Here is a tiny trained network, its code and every weight. The questions are about switching its units off for an input and a class, where a switched-off unit gives its printed mean instead of its output.

import numpy as np


def w(rows, s, z=0):
    codes = np.array(rows[::2]) - 128.0
    scale = np.full(codes.shape[1], s)
    scale[-1] = z or s
    return codes * scale


def f(y):
    return y / 2 * (1 + np.tanh(0.7978845608 * (y + 0.044715 * y**3)))


def log_softmax(a):
    a = a - a.max(-1, keepdims=True)
    return a - np.log(np.exp(a).sum(-1, keepdims=True))


def net(x, mask):
    res = np.array(x, float).reshape(1, 7) / 4 @ E
    y = f(res @ A[0][:, :-1].T + A[0][:, -1])
    res = res + np.where(mask, y, B[0][:, -1]) @ B[0][:, :-1]
    return log_softmax(res[-1] @ U[:, :-1].T + U[:, -1])


A, B = {}, {}
E = w([
[124,143,65,161,127,135,98,107,151,153,128,121],'x0',
[109,136,144,139,107,110,132,115,142,92,130,121],'x1',
[139,42,113,169,121,109,203,191,211,66,190,85],'x2',
[171,179,147,136,99,216,8,191,230,75,42,109],'x3',
[144,159,168,189,254,99,1,142,126,152,209,52],'x4',
[161,130,118,91,148,146,137,123,109,148,132,116],'x5',
[171,45,69,85,91,49,54,140,132,205,9,40],'x6',
],0.0067)
A[0] = w([
[145,65,106,111,53,45,93,144,119,119,63,78,59],'neuron 1',
[151,81,116,143,161,30,25,122,89,136,126,40,237],'neuron 2',
[97,207,117,129,107,145,100,108,30,153,100,145,4],'neuron 3',
[93,107,102,72,73,165,225,137,142,116,54,207,111],'neuron 4',
[208,186,131,155,76,200,92,164,181,80,38,160,159],'neuron 5',
[156,188,112,134,134,195,186,145,140,42,170,252,55],'neuron 6',
[36,184,140,158,196,238,105,90,159,118,246,192,120],'neuron 7',
[159,45,43,207,135,110,219,203,234,102,171,107,178],'neuron 8',
[62,81,150,165,84,10,106,49,42,105,192,126,46],'neuron 9',
[108,139,20,85,2,171,174,128,162,111,71,198,86],'neuron 10',
[108,120,107,144,140,50,182,43,73,167,154,159,80],'neuron 11',
[135,175,212,127,93,149,38,136,169,48,109,100,131],'neuron 12',
[41,200,165,183,35,117,74,41,56,187,65,183,99],'neuron 13',
],0.006,0.0035)
B[0] = w([
[2,78,85,67,95,127,94,71,125,152,142,197,191],'neuron 1',
[96,181,137,97,154,115,131,125,183,91,140,184,230],'neuron 2',
[106,157,186,164,117,176,96,68,57,126,146,44,152],'neuron 3',
[194,178,119,183,190,82,80,154,151,113,120,159,234],'neuron 4',
[159,88,98,169,101,133,236,68,131,220,222,89,239],'neuron 5',
[56,97,91,53,89,152,78,83,137,163,104,129,220],'neuron 6',
[102,114,115,66,87,66,112,129,215,69,101,152,254],'neuron 7',
[222,167,221,105,70,117,107,58,62,134,82,13,244],'neuron 8',
[179,84,74,188,143,153,153,158,142,192,170,124,185],'neuron 9',
[170,147,81,160,233,73,112,221,165,75,87,136,235],'neuron 10',
[163,123,78,152,113,208,160,138,171,212,161,155,204],'neuron 11',
[169,149,61,149,148,165,216,154,119,187,157,158,206],'neuron 12',
[192,150,181,105,109,106,98,69,54,127,101,82,195],'neuron 13',
],0.0082,0.0071)
U = w([
[150,152,121,93,74,67,172,101,151,173,139,148,253],'0',
[157,76,45,187,61,186,221,134,120,230,221,145,51],'1',
[193,175,212,101,29,117,97,61,34,131,90,39,99],'2',
[150,182,108,187,211,38,83,219,176,58,151,173,111],'3',
[6,50,52,4,2,114,117,83,193,115,74,192,4],'4',
],0.0058,0.005)

Each question gives the input, the list of numbers given to net, and the class t.
The units are the neurons (one row each of A and B). Each row of codes is followed by its name. A weight is (code - 128) times the scale printed after its matrix; where a second scale follows, it is the last column's (A, B and U).
mask holds one flag per neuron, in row order. A switched-off neuron (its flag False) gives its mean, the last column of its row in B, instead of its output. The means were averaged over made-up inputs and are rounded, as every weight is.
A unit's drop is (log p(t) with every unit on - log p(t) with that unit switched off) / (log p(t) with every unit on - log p(t) with every unit switched off).
The circuit of an input: a set's keep is (log p(t) with only the set's units on - log p(t) with every unit switched off) / (log p(t) with every unit on - log p(t) with every unit switched off). Starting from the 12 units with the biggest drops (on a tie, the unit counted first), units are removed one at a time, each time the one whose removal leaves the highest keep (on an exact tie, the one counted first), for as long as the keep stays at least 0.8.
circuit, biggest first: the units of the circuit, biggest drop first
unit that matters most: the unit with the biggest drop
k most important neurons: the k neurons with the biggest drops, biggest first
drop of u: that unit's drop, to one decimal
input [3,6,2,3,-1,6,8], class 4: circuit, biggest first -> (neuron 1)
input [-6,6,2,0,-6,-2,1], class 3: 2 most important neurons -> (neuron 10; neuron 4)
input [3,2,-5,3,-1,3,-7], class 4: circuit, biggest first -> (neuron 7; neuron 6)
input [3,-5,-3,-4,1,0,-5], class 4: circuit, biggest first -> (neuron 7; neuron 8; neuron 4)
input [-4,-6,2,6,5,1,-5], class 1: circuit, biggest first -> (neuron 12; neuron 5)
input [2,7,-1,-4,-6,5,4], class 3: circuit, biggest first -> (neuron 10; neuron 4)
input [-3,5,8,6,8,-1,1], class 2: 2 most important neurons -> (neuron 8; neuron 10)
input [0,-8,1,5,-6,-2,-4], class 3: 4 most important neurons -> (neuron 10; neuron 4; neuron 11; neuron 1)
input [4,3,-8,-1,-5,2,7], class 2: 3 most important neurons -> (neuron 13; neuron 3; neuron 7)
input [-5,-4,-2,3,-1,4,-5], class 4: 2 most important neurons -> (neuron 6; neuron 8)
input [-1,3,-4,-5,-6,4,-8], class 4: 2 most important neurons -> (neuron 6; neuron 7)
input [-6,0,-8,-1,-4,-2,4], class 2: 2 most important neurons -> (neuron 13; neuron 3)
input [-3,-8,0,-6,-7,1,3], class 3: circuit, biggest first -> (neuron 4; neuron 10)
input [8,-7,5,2,-8,-6,-4], class 3: circuit, biggest first -> (neuron 10)
input [3,-4,0,8,6,-8,-6], class 0: 3 most important neurons -> (neuron 7; neuron 11; neuron 9)
input [2,-2,-5,-7,-7,-1,3], class 1: 3 most important neurons -> (neuron 11; neuron 9; neuron 7)
input [6,-2,8,8,3,-6,8], class 1: 3 most important neurons -> (neuron 5; neuron 12; neuron 7)
input [-5,-8,5,-3,-7,0,-4], class 3: 3 most important neurons -> (neuron 4; neuron 10; neuron 5)
input [0,7,-5,-8,1,-5,-1], class 1: 2 most important neurons -> (neuron 9; neuron 11)
input [0,-5,5,8,-3,-7,-2], class 1: 2 most important neurons -> (neuron 5; neuron 12)
input [5,4,-8,-6,-3,6,-4], class 2: 2 most important neurons -> (neuron 13; neuron 3)
input [-3,4,8,4,7,4,-7], class 2: 2 most important neurons -> (neuron 8; neuron 10)
input [2,-2,-3,0,3,5,8], class 4: unit that matters most -> neuron 1
input [4,-2,7,4,7,4,4], class 2: drop of neuron 1 -> 0.0
input [2,7,0,5,-8,-3,0], class 3: drop of neuron 10 -> 1.0
input [6,5,-2,-3,3,1,5], class 4: drop of neuron 10 -> 0.4
input [-4,5,2,8,-7,-6,0], class 1: drop of neuron 5 -> 1.8
input [3,4,-3,0,7,6,6], class 3: unit that matters most -> neuron 2
